[[130 115 128 123 125 129 123 116 137 130 119 125 138 120 129 116]
 [117 125 134 126 128 126 122 116 134 131 120 144 139 134 131 140]
 [126 123 134 134 130 128 122 130 121 124 119 129 127 127 121 114]
 [146 141 116 125 135 138 141 141 121 119 136 118 117 136 127 121]
 [117 119 119 135 126 127 129 124 133 130 112 136 122 148 121 124]
 [122 129 125 143 131 127 127 135 131 131 122 125 123 141 119 118]
 [120 133 130 133 128 126 131 132 121 128 132 132 117 126 128 134]
 [126 116 135 124 125 124 116 123 139 131 121 129 147 129 126 125]
 [130 121 119 135 122 128 122 121 139 138 113 138 132 150 128 131]
 [128 119 123 120 127 131 132 118 135 124 122 125 134 128 126 120]
 [136 122 123 128 126 126 128 115 137 129 130 120 142 133 122 124]
 [126 137 130 134 132 128 128 133 133 135 136 124 130 127 131 133]] 136

[[133 132 125 130 125 130 132 126 132 123 131]
 [136 137 129 125 130 125 128 131 127 123 125]
 [128 132 142 114 144 114 113 142 113 137 113]
 [126 121 109 148 106 148 148 109 148 117 149]
 [130 135 150 105 153 106 105 150 105 141 104]
 [125 120 110 147 107 147 147 109 147 118 148]
 [129 124 109 147 106 147 148 110 149 115 148]
 [132 136 145 110 148 110 110 146 109 137 109]
 [128 123 108 149 105 148 150 108 150 115 150]] 132

[[133 128 103 145 131 129 127 123 111 139]
 [124 122 141 146 128 139 138 116 128 110]
 [118 134 126 147 130 136 127 148 113 124]
 [122 141 132 130 112 135 128 151 127 153]
 [115 113 138 141 132 131 122 122 134 132]] 122

[[132 127 127 131 128 131]
 [129 133 157 129 129 130]
 [130 129 135 132 124 128]
 [129 128 130 124 129 131]
 [127 132 151 130 128 131]
 [125 126 122 123 129 126]
 [126 133 158 129 128 128]] 125

[[117 129 126 128 136 128 133 129 131 132 127 131 125 126 130 121]
 [126 128 129 129 130 128 128 129 129 128 129 129 127 127 128 126]
 [127 131 126 131 130 137 129 133 130 118 137 137 129 120 148 134]
 [130 127 130 129 126 129 126 130 128 125 131 128 129 126 129 129]
 [129 128 130 129 127 129 127 130 129 125 131 129 128 126 130 129]
 [118 129 126 128 136 128 132 129 131 131 128 131 125 126 130 121]
 [127 128 129 130 128 130 128 131 129 124 132 130 128 125 133 129]
 [118 132 123 130 135 135 132 133 131 124 133 136 126 121 145 128]
 [127 129 128 130 129 131 128 131 129 124 132 131 128 124 134 129]
 [122 133 123 131 133 139 131 135 131 118 138 140 128 117 153 133]
 [130 128 130 130 126 130 126 130 128 123 132 129 129 125 132 130]] 122

[[123 123 144 125 112 114 120 137 111 137 121 121]
 [115 115 137 130 118 108 134 134 116 137 135 136]
 [128 130 144 133 146 136 130 127 117 128 107 118]
 [121 122 132 137 130 117 110 116 129 144 109 128]
 [126 133 136 138 125 129 107 117 137 145 114 125]
 [128 135 120 117 141 115 115 120 131 135 145 115]
 [137 148 129 120 128 135 131 144 126 134 110 139]
 [127 145 119 117 129 116 135 124 135 120 135 106]
 [127 136 119 124 144 122 146 135 134 133 130 149]
 [125 148 128 137 128 140 135 117 137 122 122 109]
 [116 121 114 134 132 116 142 124 116 131 119 146]
 [132 143 134 123 127 125 138 144 142 139 123 147]] 116

[[127 120 108 124 134 128 130 129 123 121 132 107 137]
 [134 128 123 126 130 128 135 131 129 124 130 139 105]
 [133 122 126 135 128 130 127 129 129 129 129 115 131]
 [128 135 115 130 126 132 130 134 128 127 134 123 156]
 [131 127 122 117 128 129 133 125 128 134 136 132 114]
 [134 128 107 129 127 128 118 129 126 136 120 118 141]
 [127 134 147 130 129 129 127 131 131 127 127 116 137]
 [140 125 132 129 136 127 131 125 129 125 126 141 101]] 127

[[146 146 111 109 111 146 146]
 [149 149 140 141 140 149 149]
 [102 102 120 120 120 102 102]
 [106 106 117 116 117 106 106]
 [118 118 145 147 145 118 118]
 [150 150 109 107 109 150 150]
 [104 104 147 148 147 104 104]
 [100 100 133 133 133 100 100]
 [111 111 146 148 146 111 111]
 [156 156 131 131 131 156 156]
 [146 146 141 142 141 146 146]
 [147 147 110 108 110 147 147]] 146
---
[[121 125 131 128 155]
 [124 123 140 123 133]
 [135 132 138 126 138]] value 124

[[112 155 136  99 106 147]
 [126 127 134 114 149 116]] value 112

[[133 134 151 141 122 116 130]
 [132 134 148 137 131 122 142]] value 133

[[131 148 141 153 154]
 [123 130 127 143 141]] value 131

[[131 146 128 128 146 128 120]
 [136 149 127 120 149 122 132]
 [134 117 125 116 117 119 154]] value 136

[[129 141 108 128 132]
 [154  99 116 144 111]] value 129

[[125 128 131 126 130 129 130]
 [155 154 101 156  99 100 100]] value 125

[[137 142 110 148 106 121]
 [118 114 145 109 149 134]] value 137

[[100 138 120 157]
 [116 109 101 138]
 [157 117 135  98]] value 116
---
(154, 99, 113, 104, 132, 117, 152) ==> 117
(133, 134, 127, 144, 153, 141, 132) ==> 134
(119, 143, 125, 117, 116, 157, 144) ==> 125
(135, 137, 124, 151, 123) ==> 135
(99, 143, 143, 124, 125) ==> 125
(133, 124, 125, 137, 151) ==> 133
(127, 103, 134, 146, 115) ==> 127
((135, 143, 157, 131, 145), (122, 127, 118, 137, 108), (122, 116, 109, 124, 119)) ==> 124
---
[[116 118 115 107]
 [146 144 136 141]
 [140 139 133 133]] ans = 136

[[138 123 135 145 106 124]
 [129 148 130 123 138 141]
 [130 141 146 117 126 134]] ans = 138

[[108 127 135 109 110]
 [122 140 134 124 105]
 [108 116 133 141 111]] ans = 124

[[126 111 124 124 136]
 [131 111 141 140 136]
 [131 109 144 143 152]] ans = 140

[[124 131 107 152 122 131 106]
 [145 110 152 102 147 110 149]
 [111 121 114 142 136 145 138]] ans = 110

[[125 122 119 117 114 111 110]
 [133 136 139 143 146 148 150]
 [129 130 131 133 133 135 135]] ans = 148

[[121 128 126 130 127 130]
 [155 117 137 138 135 133]
 [143 140 105 113 134 103]] ans = 135

[[132 127 125 141]
 [112 157 128 128]
 [128 108 110 135]] ans = 128

[[102 139 142 123]
 [115 158 112 138]
 [124 118 119 133]] ans = 112
---
[[155 144 133 137]
 [151 144 145 151]] | 145

[[149 127 120 120 141 131 143]
 [141 127 117 119 138 127 151]] | 127

[[110 147 117 126 128 115 139]
 [129 149 150 141 137 142 136]] | 142

[[152 134 126 128]
 [149 130 130 128]] | 130

[[141 107 135 127]
 [133 128 140 126]] | 140

[[101 107 101 147 124 120 110]
 [115 127 115 104 120 132 117]] | 132

[[134 134 138 144]
 [127 143 154 130]] | 154
---
[[128 126 127 128 128 128 129]
 [121 138 127 131 132 128 128]
 [126 121 128 153 120 116 125]]: 121

[[139 122 135 134]
 [130 148 105 103]
 [139 129 128 136]]: 129

[[120 136 126 131 132]
 [133 145 120 126 125]
 [139 125 124 105 145]]: 125

[[129 128 128 127]
 [134 140 135 123]
 [120 107 106 118]]: 107

[[134 118 139 119]
 [129 114 131 132]
 [147 150 147 110]]: 150

[[148 155 115 117 133 148]
 [118 145 131 142 132 141]
 [116 123 150 114 126 121]]: 123

[[115 145 109 107 136 122]
 [122 112 137 144 138 132]
 [136 116 133 144 143 124]]: 116

[[127 143 123 129 128]
 [128 128 126 126 149]
 [111 133 126 156 127]]: 133

[[130 123 148 120 122 136 105]
 [135 119 108 116 141 122 129]
 [141 119 106 114 143 117 134]]: 119

[[130 116 132 141 143 135]
 [132 115 137 152 134 130]
 [126 110 130 133 149 125]]: 110
---
110  153  116  144  119  116  138 -> 153
119  135  153  130  118 -> 135
124  131  142  123  110  152  143 -> 131
150  132  126  148  113 -> 132
144  121  155  110  120 -> 121
155  130  140  141  109  134  130 -> 130
---
112	119	111	123	128	132	109
120	116	142	120	138	130	102
126	131	99	133	121	121	139
→ 132

119	121	143	142	114
113	108	138	145	113
115	110	142	149	101
→ 142

124	119	131	101	149
142	130	139	102	143
130	124	106	109	143
→ 101

144	113	107	146	140	113
146	111	107	145	143	110
117	139	146	111	122	139
→ 140

136	146	115	104	140	123	117
114	144	155	136	146	134	117
126	103	137	133	154	106	111
→ 123

142	124	128	151	118
136	121	134	135	120
117	126	136	135	130
→ 151
---
[[116 153 114 155 145]
 [120 130 105 108 134]
 [ 99 118 137 155 137]] gives 99

[[106 102 140 117 148 123]
 [133 125 117 139 126 137]
 [106 102 117 104 151 120]] gives 106

[[111 106 151 143 125 123]
 [146 118 121 104 127 157]
 [121 153 126 123 129 106]] gives 121

[[118 137 127 141 115 106 146]
 [130 131 130 127 130 122 132]
 [128 129 125 129 126 128 135]] gives 128

[[141 114 139 129 125 125 135]
 [120 122 149 142 120 115 155]
 [133 136 111 117 136 126 129]] gives 133

[[132 150 111 153]
 [136 154 112 153]
 [107 107 123 114]] gives 107

[[113 133 130 121 116 112 136]
 [133 131 121 121 130 134 134]
 [122 152 156 120 134 139 105]] gives 122
